Two labels a row:
[  4  -9  -4   5  15   1   4   5 -25   6   4   5 -12  13   9   3  15  13
  10   2  -7  10 -14  -1 -36   7 -23   2  -1 -23  -5   1  18   8   3  -8
  10   3   6   0   2  -8   1   2 -16   1   5  -6  -5   5 -17   4  -3  -9
  -3   0   0   0 -18   0   9  -1  15   3   1  -7]
E/fc
[  1  -9  -3  22   9  -4  -5   2 -14   9  26   3 -10  -3  12  10  28  13
 -11   4  -2   5   7  -3 -47  -9 -11  -1  20 -14 -11  -3   5   3  -3   6
   0  22  17  -3  -1  -6   2   7  -2  -8  13   1  -5   2 -26  14   1  -3
 -30  12  -5   4 -14   2   4  -4  20 -10  24   1]
E/fc
[ -7   9  -6  21  34   3   0   7  -8   9  -4  -4 -16  13 -13   6  17 -27
 -14 -12  -2  -2 -21 -12 -17  -4  -6   7   9 -14   0   4   7  -4  -8   8
  -7   5   0  -3   2  -1   3  17   6  -9  -1   8  11   1  -1  -6   7  -7
  -7  -6   3   2  -1  -4 -12   5 -12  12   9 -11]
H/fc
[ -3  21  -9   1   2   5   5  -3 -12  -2   2 -14  -9  23   6   4  20 -15
  -4  -6  -9  -2 -22  -2 -51  -1   1   2   8 -19  -4  -2  24   8   1   4
  15  13  12   1  11   3 -15  15  -1 -11  -3   8  -3   1   5   9  -6  -6
  21   5  -5   1   1   9   5  -8   3  21  -3 -39]
W/fc
[  6 -11  -1  12   5  12   1  -6  -1   6   7  -3  -6  11   6   9  13  -4
  -3 -12  -4  -3 -25  -9 -38   3   2   4  16   2   3 -72  19  10  -9   9
   8  17   4  -1   3   1   1   9   3  -7   4   9   0   1   3   9   1  -1
 -10   7   7  -1   8  -1 -11  -2   4   9   2 -11]
H/Gz
[ -4  -6  -7  18   1  -1  -3   3  -1   9   1  14 -10   9  11   8  14 -14
  -5   7  -4  -4 -53  -5  -1   6 -20   5  16 -20  10  -2   4   1  -5  -4
  -3   6  -5  -3  -9  -2   5   5   4  -4 -11  -4  16   5 -20 -21   1 -10
 -16   2   4  -2   1  -8   0  -1 -17   1   5  10]
H/Td
[-13 -13  -7  15  18 -20   1   3 -14   4   5 -10 -14  -1   6  17  22  12
 -11  -2   3  -1  -7  15 -54  -1  -9  -2  20  -1   6  -1   4  -3   2 -11
  10  18   5   7   5  -4   6  -5 -20  -4  13  -5  -9   5 -17  16  -1   3
 -36  -1   8  -7   2   2   1 -20  22  -4  13 -13]
E/fc
[ -8 -13 -13  15  10  -6  -5   8  -7   9   5  -2 -16  13   7   8   7  10
   3  -3  -3   8 -12 -11 -25   2  -4   1   9  -5  12  -7   7   9  -2  -8
   4   5  -2  -1  -2  -5  -6   2   1  15  -7  -2  -6   7 -11  14   4  -9
 -17   5   6  -5  -1   1  -3  -2  23  15   4   4]
E/Gz
[ -4  -3  -1  15   1 -11  -6   4   0  10  -2  15  -6   7   9   7 -11 -10
  -4 -20   1  12 -27  -7   7   3  -6  -1   2 -13  16   3  -5   6  -7  -5
   1   2 -11   0 -11   2  10  -7   6   3   5   1  10   0  -9   6   1  -5
 -10  -2   6  -7 -14  -7  -3  -9 -29   4   1  48]
E/Td
[ -5  -6 -10  16   3   0  -4   2   6  16   9   5 -19  -3   3  18  10  -1
  -4 -19   5   5  19 -16  -7 -13  -4  -2  19  12   2  -2  -7  -3 -17 -11
 -20  13   1   2  -6 -13   8   3   2  -2   8  -3  -1   8  10  -1   3  -9
 -26  -8   6   2 -14  -9  -2  10   8   6  14  15]
H/Gz
[ -6  15  -7  10  -4 -10   0   1  -6   6  -3  10   2   9   7   4   7 -26
 -16 -10  -4   2 -32  -2  -3  13  -7   5  -6 -20   8  -1  -8  -4  -8   0
   4  11   1  -6   0   5   4  -1  -2  -8  -3   7  13   2  -3  -3   1  -4
  -9   5  -5 -37  11  -3  -9  -2 -28   8  -2  31]
H/Td
[-11  -3   3  17   6   2 -11  12  -5  14   3   2 -15  10   9   9   1  -6
  -2  -8  -3   2 -14 -16  -5  11  -3   9  19  10  17   1   3   0 -17  -1
   0  33  -5  -6   1 -13  -5  -9  25   1  -5   1   4   1   3 -10  -6  -5
 -17   4   4  -3   3   7 -12   0  10  25  15 -13]
W/Gz
[ -1   5  -4   9 -18  10  -5   6 -15  10   7  -2 -22  17   7   4  15 -27
  -4 -28 -17   7  -7 -11  22  -5   0   7  14 -33 -16   5   0  -5  -9   2
  -2   8   2  11   5   0   4  14   8  -7   0   3  18  -1 -18 -14   2 -14
  -1  -2 -11  -2  -3   1 -10   1 -32   9  -6   8]
W/Gz
[ -2 -17   1  17  13 -10  -5   3  -4   7  11   5  -6   2   4   9  14  12
   1   4   4   2 -27   1 -59  11  -7  -4  14 -17   8   1   8   6  -4   2
  10  12   9   4  -1   3  -2   0  12  -7  10  -1 -12   6  -3  20   1   4
 -28   7   0  -2   4   0   3 -10  18 -18  14  -7]
E/fc
[ -4  -1  -3  30  13  -2  -7  10   0  10   4  17  -4  16  13   7  15  -9
 -12  -6   5   2  -2 -23 -17 -14  -5  13  12 -12   5  -1   5 -17 -12   3
 -14  20  -2  -1   0 -10   4  15  -5  -1  -5  -4   8   6   5  -7   9  -9
 -14   1  13   7 -13  -3  -6  12  -1  18  11   2]
H/Gz
[  0  -5  -6   4   4  -2 -17   4  17   6  16  -9 -16  10   5   6   2   7
   1   5  15  -2  24 -29  -2  -8   8   3  28  24  20  -3   1  -8 -16  -9
 -12   3  -5  -4  -6 -16   3  -2  14   2  -6  -8  -7  10  12   0  -4 -13
 -26 -18   8  -3 -10   4 -17   7  26  27   5  -6]
H/Gz
[ -9   0  -4  14  -6   0  -6   5   5   5  18  -5  -6   8  10  -3  -5  -8
  -5  -7   1   0  -5 -12  -1  -3   0   4   8   1   0   2   3   2  -6   2
  -4   4  -2  -7  -2  -3   5 -14   7  -7   2  -2   0   5 -13   2   0 -16
 -21   2   1   3  -3 -15   4   1  -6  13   2   6]
H/Td
[ -1   2   4  16   1  -3  -2   0  -5   0   0 -10 -10  -4   4   1  19 -15
   9 -14  -5  -4 -11   0 -42   0   5  -4  12 -16 -11  -9   9   8  -6  12
  -4  12   7  -5   6   6  10   3  10 -14   8   6   5   0  -4   8   5   2
  -9  -1 -13  -9   6  45   3 -18  -5   3  11 -20]
H/fc
[-10  26   7   0  -6  -2   1   2  -8   3  -4 -25  -8  18   7  -1   8 -31
 -12 -28  -8  -3 -24  -1   1  -4  -1   0   3 -27   2   5   2   5  -6   9
  10   1  11  -1   0   4   4  -4 -10  -7  -2   9  16  -1  -4 -11  -2 -14
  11   6  -6   4  -9   2   5 -11 -32  11 -14  13]
W/Td
[ -4   3   0  11   0   4  -5  -1  -2   6   1  -1  -4   8  13   2   9 -14
  -2  -9   2  -1 -18 -10 -24   2  -8   4  12 -11   1   5   9   5  -4   1
   5   7   4   1  -2   4   7   3   2  -3  18   5   9   6  -2   1   1  -4
  -6   2  -1  -1  -1   1   8  -8 -12   9   1   4]
H/fc
[-13 -24 -10  13   9   3  -7  14  -9  16   4 -19 -12   7  16  10  11   0
  -2   2   0  -2  -2 -14 -10  -7  -5  -2  17  -9   9   3  11   0   4  -6
  -6   9  -7  -1  -3  -9   6   4   3  -1   0  -4  -5   0 -14   4   0 -12
 -34   1   6   0 -13   3  -6   2  11   4  12  -6]
E/Gz
[ -2  27   3  19  -1  -6  -2   6  -6   5   0 -10  -9  16  13  10  12 -27
 -21 -13  -2   0 -31   2 -36   2   3   0  10  -4   8  -6  11   7  -3  10
   8   7  13   3  -1   1   5  10   8   2   9  17   3   4  11  12  -8  -6
   1   7  -4  -6   9   3  -6 -16 -13  18   1  -5]
W/fc
[ -1  -4  -4  16  -5  10  -9  10   6  11   5  -5 -25  -4   9  -1  12  -9
 -12  -9   7   0  12 -21   7  -7 -10  11  16  -4   5   0  -8  -3 -11   6
 -14   9  10  -8 -17  -7   9  -2  15 -15  11   2  20 -19  -8  -4   5   0
 -34  -2   0   2  -8  -2   1   8   9 -15  12  34]
W/Td
